Below is a small trained network, with its code and all its weights. Each question gives an input and a class and asks what happens when units are switched off, that is, made to give their printed mean instead of their output.

import numpy as np


def w(rows, s, z=0):
    codes = np.array(rows[::2]) - 128.0
    scale = np.full(codes.shape[1], s)
    scale[-1] = z or s
    return codes * scale


def f(y):
    return y / 2 * (1 + np.tanh(0.7978845608 * (y + 0.044715 * y**3)))


def log_softmax(a):
    a = a - a.max(-1, keepdims=True)
    return a - np.log(np.exp(a).sum(-1, keepdims=True))


def net(x, mask):
    res = np.array(x, float).reshape(1, 2) / 4 @ E
    y = f(res @ A[0][:, :-1].T + A[0][:, -1])
    res = res + np.where(mask, y, B[0][:, -1]) @ B[0][:, :-1]
    return log_softmax(res[-1] @ U[:, :-1].T + U[:, -1])


A, B = {}, {}
E = w([
[57,247,45,70,164,2],'x0',
[2,83,212,172,171,29],'x1',
],0.0098)
A[0] = w([
[113,162,116,2,86,219,78],'n1',
[82,139,208,138,180,75,105],'n2',
[143,162,44,168,187,71,98],'n3',
[155,71,144,179,142,161,122],'n4',
[122,172,62,137,181,97,87],'n5',
[158,193,103,68,103,210,106],'n6',
[153,67,233,104,99,161,117],'n7',
[79,87,221,99,174,98,122],'n8',
[159,51,143,129,59,119,100],'n9',
[184,86,162,139,210,185,97],'n10',
[83,137,94,15,134,48,151],'n11',
[192,134,226,125,144,153,87],'n12',
[205,254,181,133,152,184,222],'n13',
[110,144,216,59,131,73,254],'n14',
[158,83,153,182,112,169,127],'n15',
[174,129,80,94,82,142,113],'n16',
],0.0091,0.01)
B[0] = w([
[70,61,45,117,113,65,177],'n1',
[57,84,90,44,95,94,197],'n2',
[42,166,59,184,171,169,180],'n3',
[91,144,74,198,42,94,191],'n4',
[18,121,26,181,231,153,173],'n5',
[75,80,57,80,61,88,208],'n6',
[97,182,86,164,121,112,212],'n7',
[53,94,117,2,97,17,201],'n8',
[4,175,120,166,178,137,169],'n9',
[105,166,52,117,151,76,182],'n10',
[111,191,131,164,139,129,234],'n11',
[62,137,71,179,183,136,165],'n12',
[188,165,174,112,90,47,242],'n13',
[193,187,182,140,90,74,245],'n14',
[104,190,128,155,159,131,202],'n15',
[48,52,132,113,45,91,181],'n16',
],0.0085,0.011)
U = w([
[90,62,47,12,16,44,72],'0',
[86,230,24,255,200,134,77],'1',
[212,226,175,114,34,88,255],'2',
[180,59,148,86,176,192,52],'3',
[169,112,141,116,250,250,60],'4',
],0.0079,0.0088)

Each question gives the input, the list of numbers given to net, and the class t.
The units are the neurons (one row each of A and B). Each row of codes is followed by its name. A weight is (code - 128) times the scale printed after its matrix; where a second scale follows, it is the last column's (A, B and U).
mask holds one flag per neuron, in row order. A switched-off neuron (its flag False) gives its mean, the last column of its row in B, instead of its output. The means were averaged over made-up inputs and are rounded, as every weight is.
A unit's drop is (log p(t) with every unit on - log p(t) with that unit switched off) / (log p(t) with every unit on - log p(t) with every unit switched off).
The circuit of an input: a set's keep is (log p(t) with only the set's units on - log p(t) with every unit switched off) / (log p(t) with every unit on - log p(t) with every unit switched off). Starting from the 12 units with the biggest drops (on a tie, the unit counted first), units are removed one at a time, each time the one whose removal leaves the highest keep (on an exact tie, the one counted first), for as long as the keep stays at least 0.8.
units of the circuit, in order: the units of the circuit, biggest drop first
k most important neurons: the k neurons with the biggest drops, biggest first
drop of u: that unit's drop, to one decimal
input [4,-3], class 1: units of the circuit, in order : n8
input [-3,1], class 2: 2 most important neurons : n5, n3
input [5,-4], class 1: 4 most important neurons : n8, n5, n3, n2
input [-3,2], class 2: 2 most important neurons : n5, n3
input [-8,7], class 1: 4 most important neurons : n7, n15, n9, n12
input [1,-3], class 2: 2 most important neurons : n8, n2
input [-6,3], class 1: drop of n10 : 0.0
input [-8,-7], class 1: drop of n15 : 1.1
input [4,2], class 1: drop of n5 : 0.2
input [3,2], class 2: drop of n14 : 0.2
